Each row, then the band of its hidden value:
|  231 |   57 |  -76 |  226 | -165 |  -32 |  786 | -419 |  145 |  259 |   31 |  -63 | -100 |    9 | -250 | -568 | -322 | -105 | -137 | -102 |   79 |  120 |  -40 |   35 |  182 | -332 | -608 |  291 |   -2 |   -4 |  231 |   93 | -190 | -140 |  275 |
Nef
|  263 | -152 | -208 |  -97 |  -20 | -528 | -517 |  337 |   61 |  216 |   11 |  611 |  272 |  226 |  181 |   19 |   57 |  161 |  -83 |  -17 |  224 |  -60 |  402 | -219 | -192 | -281 |   -6 | -339 |  -70 |  112 |   35 | -234 |  151 | -237 | -137 |
Nef
|  147 |  -44 | -120 | -345 |  182 | -543 | -390 |  327 |   82 |  308 |  116 |  488 |  260 |  201 |  274 |   75 |   83 |   83 |  -33 |   45 |  156 |  -17 |   43 |   -4 | -323 | -156 |   89 | -464 |   73 |  178 |    3 | -211 |  208 | -141 | -211 |
tepim
|   59 |  -61 |  195 | -199 | -122 | -307 |  275 |  -89 |  243 |  159 |   90 | -242 |  159 |   93 | -205 |  307 | -205 |  -99 |  234 |  150 |  126 |   67 |   14 |  322 | -136 |  108 |  102 |  312 |  286 | -190 | -169 |  150 |  386 |   74 |   40 |
tepim
|  110 |   71 |  -81 | -510 |  300 | -464 | -171 |  248 |  121 |  339 |  151 |  372 |  208 |  134 |  373 |   67 |  140 |   73 |   41 |   24 |  104 |  -62 | -176 |  166 | -351 |  -83 |   46 | -532 |  146 |  159 |   -9 | -166 |  156 |  -56 | -200 |
Mib
|   66 |  -21 | -181 | -225 |  220 | -486 | -502 |  372 |   24 |  211 |   63 |  514 |  186 |  153 |  141 |  148 |  108 |   41 |  -68 |   -3 |  132 |   38 |   64 |  -40 | -370 |  -98 |  231 | -389 |  114 |  312 |  -39 | -218 |  229 | -174 | -170 |
Mib
|  317 |  -99 |    4 |  132 | -287 | -134 |  724 | -200 |  -71 |  179 |   42 |   54 |  -31 |   71 | -256 | -141 | -361 | -254 |  116 |   42 |  266 |  298 |  -83 |  201 |  171 | -147 | -442 |  323 |   33 |  -45 |  142 |  109 |   62 |  -25 |  391 |
Nef
| -100 | -102 | -319 |   78 |  -56 |    7 |  250 | -573 |  392 |  -22 | -254 | -218 |  -95 | -309 |  187 | -554 | -160 |  232 | -363 | -183 | -227 | -273 |  394 | -180 |  438 | -459 | -585 |   80 | -331 | -357 |  290 |   22 | -313 |   62 | -212 |
Nef
|  -19 | -141 | -245 |  197 |    8 | -395 | -653 |  304 |   12 |  -11 |  -98 |  425 |  109 |   99 | -238 |  210 |  -19 |    6 | -171 |  -39 |  114 |  115 |  431 | -244 | -250 | -110 |  347 |   31 |   65 |  318 |  -80 | -164 |  279 | -239 |  -80 |
rorik
| -236 | -216 | -381 |   33 |  -21 |  -15 |   57 | -523 |  300 | -146 | -321 | -188 | -104 | -393 |  279 | -380 | -167 |  180 | -386 | -128 | -262 | -190 |  388 | -163 |  488 | -413 | -460 |   19 | -404 | -360 |  312 |   -9 | -215 |  174 | -305 |
rorik
| -146 |  130 | -172 |  -63 |  160 |    9 |  502 | -574 |  425 |  175 |  -54 | -327 | -126 | -229 |   71 | -593 | -148 |  104 | -314 | -159 | -251 | -168 |  -56 |   41 |  163 | -324 | -461 |   47 |  -42 | -123 |  217 |   61 | -261 |   24 | -164 |
tepim
| -245 |  293 | -161 | -177 |  329 |  103 |  603 | -538 |  363 |  147 |  -54 | -331 | -210 | -308 |  136 | -480 |  -52 |   23 | -242 | -202 | -288 | -130 | -294 |  202 |   47 | -197 | -362 |  -54 |   79 |   37 |  178 |   76 | -300 |   94 | -112 |
tezu
|   36 | -251 | -406 |   96 | -140 |  -71 |  -36 | -175 |   21 | -193 | -322 |  186 |  -79 | -257 |  187 |  -85 |  -85 |  103 | -128 | -143 |   19 |  -81 |  458 | -139 |  375 | -285 | -350 |    6 | -357 | -214 |  215 |  -50 | -126 |   84 |  -20 |
ziv
|   38 |  -98 |   74 |   78 | -204 | -321 | -159 |  -19 |  350 |   42 |  -39 | -146 |  181 |  106 | -362 |  276 | -135 |   83 |   82 |   30 |   90 |  -90 |  498 |   -5 | -162 |    9 |  235 |  432 |  224 | -158 | -233 |   92 |  346 | -103 |  -33 |
rorik
|  234 |  101 | -108 |  211 | -135 |   -7 |  761 | -462 |  239 |  269 |    9 |  -89 | -102 |  -14 | -193 | -656 | -263 |    2 | -174 | -162 |   34 |   -6 |   38 |  -17 |  185 | -378 | -656 |  250 |  -28 |  -46 |  229 |   81 | -277 | -163 |  219 |
Nef
|  -63 |  -79 | -320 |   82 |  -58 |   17 |  267 | -568 |  401 |   -8 | -247 | -199 |  -97 | -292 |  189 | -576 | -140 |  254 | -344 | -208 | -211 | -300 |  407 | -183 |  421 | -463 | -605 |   79 | -329 | -357 |  286 |   23 | -335 |   37 | -186 |
Nef
|  417 |  -73 | -169 | -231 |  -31 | -481 | -264 |  296 |  105 |  291 |   44 |  593 |  280 |  242 |  329 |  -58 |  120 |  236 |   49 |  -62 |  274 | -194 |  350 | -123 | -167 | -287 | -197 | -419 |  -76 |   -5 |   42 | -202 |   25 | -217 |  -65 |
ziv
| -202 |  303 | -140 | -175 |  323 |   87 |  637 | -521 |  367 |  187 |  -20 | -322 | -194 | -271 |  103 | -497 |  -58 |   17 | -224 | -195 | -264 | -122 | -323 |  212 |   21 | -191 | -372 |  -41 |  106 |   53 |  169 |   79 | -286 |   68 |  -82 |
tezu
|  148 | -107 |  143 |  -22 | -262 | -311 |   86 |  -75 |  338 |  100 |    1 | -188 |  200 |  126 | -270 |  254 | -172 |   65 |  190 |   73 |  148 |  -95 |  401 |  106 |  -81 |    8 |   64 |  411 |  205 | -283 | -196 |  137 |  319 |  -38 |   34 |
Nef
|  -49 |  130 |  195 | -333 |   98 | -230 |  271 |  -33 |  267 |  145 |  102 | -277 |   86 |   25 | -175 |  418 |  -55 | -100 |  296 |   79 |   58 |   18 | -179 |  456 | -320 |  264 |  278 |  219 |  452 |  -30 | -271 |  158 |  361 |   99 |   36 |
tezu
| -265 | -143 | -344 | -155 |  171 |  -81 |  -32 | -175 |   18 | -161 | -229 |   22 | -134 | -347 |  233 |   59 |  -65 |  -52 | -158 |  -53 | -138 |   57 |  -10 |  105 |  192 |  -96 |  -76 | -121 | -162 |  -26 |  164 |  -43 |   21 |  223 | -165 |
Mib
|  197 |  -44 |   38 |   77 | -249 | -238 |  -13 |   -1 |  312 |   30 |  -67 |  -79 |  144 |  102 | -310 |  259 |  -61 |  139 |  203 |  -56 |  166 | -185 |  536 |   16 | -132 |   19 |  101 |  414 |  199 | -192 | -234 |  108 |  221 | -124 |  111 |
ziv
|  355 |  108 | -114 |  244 | -183 |   35 |  881 | -345 |   49 |  229 |   10 |   43 | -153 |   11 | -259 | -518 | -252 | -107 |  -16 | -175 |  172 |  105 |  -42 |   73 |  159 | -283 | -644 |  280 |   16 |   52 |  208 |   96 | -261 | -170 |  432 |
ziv
|  -22 |   81 | -210 | -223 |  329 | -394 | -480 |  407 |  -27 |  147 |   36 |  509 |   93 |   80 |   85 |  251 |  174 |  -24 |  -30 |  -53 |  104 |   82 |  -61 |   38 | -456 |   16 |  361 | -382 |  208 |  467 |  -89 | -203 |  219 | -143 | -107 |
tezu
| -417 |   35 | -355 | -220 |  309 |   95 |  192 | -448 |  221 | -164 | -275 | -236 | -229 | -508 |  356 | -178 |  -12 |   41 | -264 | -164 | -339 | -118 |  -82 |  140 |  256 | -163 | -234 | -160 | -167 |  -95 |  221 |   11 | -211 |  297 | -264 |
tezu
|  209 | -141 | -159 | -173 |   28 | -555 | -491 |  322 |   85 |  254 |   55 |  549 |  288 |  229 |  209 |   24 |   35 |  135 |  -89 |   27 |  193 |  -37 |  300 | -162 | -224 | -258 |   24 | -367 |  -32 |  109 |   32 | -223 |  191 | -203 | -193 |
rorik
| -194 |  116 |  -47 |   -7 |  166 | -212 | -273 |  118 |  209 |  -31 |  -46 |  -72 |    6 |  -34 | -373 |  420 |   41 |  -38 |   55 |  -64 |  -17 |   18 |  126 |  129 | -408 |  211 |  544 |  252 |  402 |  255 | -296 |   44 |  338 |  -76 |  -27 |
tezu
| -173 |  138 |   45 |  -96 |  149 | -210 | -117 |   54 |  269 |    8 |   -9 | -182 |   28 |  -25 | -344 |  436 |   17 |  -41 |  130 |  -29 |  -17 |  -10 |   63 |  224 | -399 |  247 |  499 |  284 |  443 |  153 | -314 |   95 |  352 |  -25 |  -21 |
tezu
|   89 |  -46 |  173 | -215 |  -97 | -257 |  492 | -118 |  117 |  180 |  116 | -193 |   83 |   62 | -176 |  236 | -257 | -214 |  249 |  158 |  155 |  189 | -197 |  413 |  -77 |  106 |  -28 |  265 |  266 | -125 |  -84 |  156 |  328 |  116 |  146 |
tepim
|  198 | -136 |  110 |  -41 | -238 | -233 |  598 | -163 |    1 |  182 |   81 |  -71 |   55 |   82 | -205 |   63 | -364 | -264 |  169 |  148 |  222 |  293 | -129 |  300 |   91 |  -44 | -250 |  298 |  114 | -121 |   59 |  124 |  241 |   68 |  249 |
rorik
|  159 |  -99 |  109 |    8 | -260 | -300 |   38 |  -59 |  340 |   77 |  -20 | -160 |  194 |  119 | -278 |  248 | -142 |   93 |  182 |   35 |  142 | -130 |  461 |   71 |  -92 |    4 |   76 |  415 |  194 | -267 | -205 |  127 |  294 |  -65 |   40 |
Nef

| -125 |  364 |  166 |  -53 |  524 | -628 |  231 | -244 | -130 |  282 | -401 |  199 | -180 |  112 | -420 |  -56 |   75 |  490 |  -38 | -432 |  207 |  -96 |  -76 |  -95 |  -29 |  320 |  137 | -650 |  365 |  -97 |  214 |  313 |  325 |  409 | -359 |
getub
|  292 |  -39 | -248 | -192 | -105 | -263 |   -5 | -298 |   58 |  220 |   35 |  173 |  -89 |  -92 |   14 | -100 | -230 |  -62 | -214 |  162 | -223 |  -54 | -244 |  439 |   19 |   84 |  -12 |  -33 |  364 |  228 | -109 | -108 |  159 | -312 |   46 |
suzal
| -168 |  -72 |  181 |   36 | -219 |  279 |  -15 |    5 |  278 | -276 |  143 | -403 |  -17 |  -43 |  178 | -185 |  172 |   -1 |  145 |  285 |  -93 |  287 |  126 |  115 |  -45 |   47 |  -83 |  384 | -139 | -130 | -344 |  -11 |  -23 | -180 |  337 |
tov
|  166 |  -46 | -167 |   41 |  150 |  -61 |  246 |  283 | -195 |  186 | -381 |  344 | -481 |  -63 |  113 |   27 |   -4 |  138 |  -68 |    0 |  278 |   11 |  143 | -196 |  -51 |   76 |  148 | -394 |   99 |   16 |  139 | -138 |  248 |  241 | -112 |
komu
|  -82 |  177 |  262 | -100 |  242 | -552 |  249 | -210 |  101 |  -87 | -330 |  189 | -279 |   88 | -288 | -124 |  217 |  360 |   76 | -221 |  216 |   11 |   97 |  -69 |   55 |  200 |  -44 | -348 |  267 | -168 |   39 |  247 |   51 |  174 | -276 |
suzal
|  106 |  -13 | -295 |  155 |  386 | -378 |  209 | -103 | -349 |  232 | -332 |  228 | -489 |    3 | -264 |   57 |   28 |  161 |   83 |  333 |  198 |  -29 |  -62 | -278 | -232 | -100 | -229 | -273 |  376 | -140 |   98 | -137 |  -86 | -112 | -319 |
vuliv
|  116 |  184 | -190 | -140 |  237 | -611 |   25 | -532 |  -98 |  344 |  -48 |  124 |    4 |  -15 | -337 |  -59 | -173 |  169 | -138 |   12 | -181 | -138 | -392 |  288 |  -87 |  146 |  -78 | -255 |  578 |  106 |  -41 |   93 |  158 | -186 | -217 |
getub
|   13 |   55 |   91 |   46 |  292 | -278 |  331 |  160 | -104 |   44 | -503 |  352 | -547 |   50 | -112 |  -23 |  172 |  297 |   67 | -135 |  410 |   35 |  259 | -309 |    7 |  121 |   53 | -462 |  108 | -142 |  198 |   52 |  137 |  338 | -249 |
tov
|  -86 |  -12 |  296 |  -79 | -205 |  215 |  138 |  282 |  295 | -243 | -116 |  -54 | -161 |  -46 |  302 | -168 |  178 |  128 |   10 | -162 |  138 |  213 |  303 |   49 |  121 |  227 |  230 |  -25 | -212 |  -34 | -143 |   71 |  261 |  266 |  239 |
relim
|  -74 |  -52 |  168 | -126 | -365 |  165 |  -78 | -139 |  394 | -279 |  257 | -366 |  143 |  -84 |  221 | -231 |   78 |  -48 |   22 |  191 | -254 |  225 |   -2 |  376 |   35 |  113 |  -29 |  397 |  -26 |    6 | -430 |   27 |   41 | -274 |  374 |
Pif
|   -8 | -198 | -100 |   58 | -372 |  580 | -130 |  131 |  183 |  -89 |  293 | -451 |   44 | -147 |  416 | -147 |  -44 | -218 |    5 |  484 | -262 |  288 |    6 |  269 | -107 |  -14 |    5 |  516 | -195 |   52 | -386 | -243 |   93 | -323 |  555 |
komu
|    9 |   -8 |    1 | -196 | -422 |  224 | -200 | -187 |  326 |  -51 |  416 | -431 |  380 | -162 |  320 | -214 | -130 | -111 | -161 |  130 | -469 |  150 | -240 |  604 |    0 |  194 |  132 |  368 |   54 |  198 | -466 |  -15 |  252 | -293 |  476 |
befad
|  147 | -154 | -141 |  -11 | -262 |  453 |  -67 |  116 |  143 |  146 |  120 | -152 |  -99 |  -97 |  357 | -133 | -188 | -207 | -153 |  305 | -193 |  184 |    2 |  368 |    6 |   73 |  139 |  251 | -138 |  185 | -140 | -247 |  279 | -196 |  490 |
relim
|  -90 |  161 |  -26 |  258 |  669 | -259 |  178 | -255 | -262 |  444 | -397 |   46 | -517 |  233 | -514 |  -42 |   21 |  215 |   89 |  233 |  196 |   60 |    7 | -171 | -159 |   19 | -171 | -258 |  161 | -222 |  387 |  -14 |   52 |  -12 | -134 |
Pif
|   45 |   33 |   -3 |  -27 |  137 | -318 |  108 | -285 |   48 |   62 | -139 |   75 | -260 |   46 | -212 | -108 |   32 |  104 |   28 |  175 |    5 |   41 |  -38 |  107 |  -23 |   49 | -162 |  -51 |  254 |  -60 |  -19 |   16 |  -15 | -186 |  -73 |
Pif
| -135 |  269 |  231 | -111 |  190 | -239 |  132 |  -48 |   63 |  115 | -195 |   -5 |   -2 |   26 |  -73 | -121 |   64 |  353 |  -88 | -424 |   75 |   20 |  -13 |   73 |   29 |  365 |  281 | -399 |  129 |  -12 |   25 |  254 |  419 |  392 |  -40 |
getub
|  189 |  -26 | -174 | -177 | -229 |   23 |  -96 | -199 |  141 |  179 |  192 |  -89 |  108 | -122 |  189 | -142 | -235 | -103 | -232 |  137 | -334 |   34 | -245 |  527 |    6 |  147 |  111 |  118 |  195 |  251 | -220 | -102 |  275 | -267 |  280 |
befad
| -288 |   -4 |  306 |  -10 | -236 |  126 |  153 |  332 |  210 | -568 |  -27 | -303 |    4 | -138 |  322 | -114 |  438 |  286 |  230 |  -91 |  167 |  255 |  271 | -279 |  -81 |  138 |   81 |   39 | -113 | -253 | -457 |  148 |    9 |  259 |   56 |
vuliv
|   96 |    0 | -173 |   63 |  164 |  -33 |   -4 | -256 |  -54 |  330 |  -35 |  -55 | -217 |   46 | -138 |  -92 | -158 |  -44 |  -77 |  348 | -138 |   69 | -146 |  240 |  -91 |   20 |  -91 |   59 |  165 |   40 |   57 | -142 |  111 | -285 |  152 |
Pif
| -230 |   -6 |  358 |   45 | -184 |  495 |   85 |  388 |  284 | -253 |  -54 | -311 | -100 |  -23 |  364 | -180 |  228 |  114 |   80 |  -77 |  123 |  327 |  357 |  -26 |   49 |  218 |  250 |  120 | -405 | -117 | -164 |   44 |  274 |  297 |  410 |
tov
|   43 |  -31 |   -4 | -163 | -413 |  429 | -164 |   41 |  295 |   45 |  320 | -362 |  273 | -152 |  450 | -204 | -173 | -131 | -228 |   50 | -378 |  175 | -121 |  568 |   40 |  237 |  296 |  275 | -115 |  243 | -327 |  -82 |  417 | -115 |  575 |
befad
| -206 |  379 |  156 |   24 |  585 | -596 |  172 | -368 | -152 |  304 | -311 |   25 | -119 |  148 | -520 |  -64 |   81 |  468 |   28 | -282 |  126 |  -55 | -144 |  -85 | -104 |  268 |   17 | -508 |  370 | -161 |  176 |  308 |  236 |  270 | -314 |
getub
|   76 | -165 | -120 |   20 | -254 |  342 |  -74 |    9 |  148 |    4 |  165 | -234 |  -76 | -102 |  263 | -133 |  -84 | -176 |  -36 |  426 | -202 |  207 |  -14 |  284 |  -56 |   -7 |  -35 |  363 |  -64 |   79 | -253 | -209 |   82 | -326 |  405 |
tov
|    4 |  -13 | -117 |  170 |  222 |   82 |   19 | -172 |  -73 |  282 |  -79 | -134 | -291 |   80 | -153 |  -93 |  -78 |  -32 |   20 |  422 |  -57 |  139 |  -43 |  105 | -124 |  -24 | -132 |  115 |   49 |  -65 |   78 | -153 |   57 | -250 |  183 |
relim
|  289 | -179 | -285 |  -78 | -176 |    3 |   18 |  -75 |   36 |  143 |    3 |  155 | -248 | -112 |  154 |  -68 | -186 | -162 | -132 |  362 | -123 |   42 |  -80 |  290 |  -11 |  -25 |  -52 |  100 |  185 |  177 | -122 | -243 |   90 | -323 |  150 |
tov
|   62 |   33 | -130 |  127 |  347 | -178 |  314 |  297 | -317 |  200 | -500 |  336 | -538 |  -16 |  -24 |   65 |   91 |  283 |   12 |  -60 |  400 |    0 |  164 | -406 | -124 |   80 |  122 | -544 |  134 | -105 |  213 |  -72 |  214 |  370 | -268 |
vuliv
|  359 | -185 | -513 |  -13 |  -57 |  -76 |   93 |  116 | -254 |  248 | -122 |  295 | -316 | -200 |  213 |   60 | -198 |  -73 | -155 |  327 |   -7 |  -48 | -139 |   31 | -150 |  -64 |   13 | -164 |  314 |  179 |  -83 | -321 |  132 | -177 |  -58 |
vuliv
|  -59 |   26 | -191 |  240 |  406 | -186 |  181 |    0 | -337 |  173 | -286 |    2 | -398 |   21 | -211 |   38 |  118 |  214 |  145 |  311 |  202 |   63 |   -4 | -363 | -284 |  -73 | -170 | -208 |  221 | -230 |   60 |  -96 |  -54 |  -18 | -214 |
vuliv
|  -50 |   35 |   78 |   62 |  238 | -336 |  236 |  -83 |  -41 |  -67 | -317 |  147 | -419 |   52 | -220 |  -56 |  203 |  238 |  159 |  104 |  250 |   73 |  140 | -223 |  -64 |   23 | -169 | -191 |  196 | -215 |   18 |   57 |  -78 |   26 | -227 |
tov
|  -50 |   61 |  208 | -103 | -145 |  209 |   53 |  159 |  235 |  -23 |  -41 | -118 |  -28 |  -38 |  265 | -177 |   33 |  103 | -114 | -192 |  -13 |  161 |  122 |  222 |   97 |  285 |  309 |  -62 | -149 |   64 |  -89 |   57 |  395 |  231 |  301 |
suzal
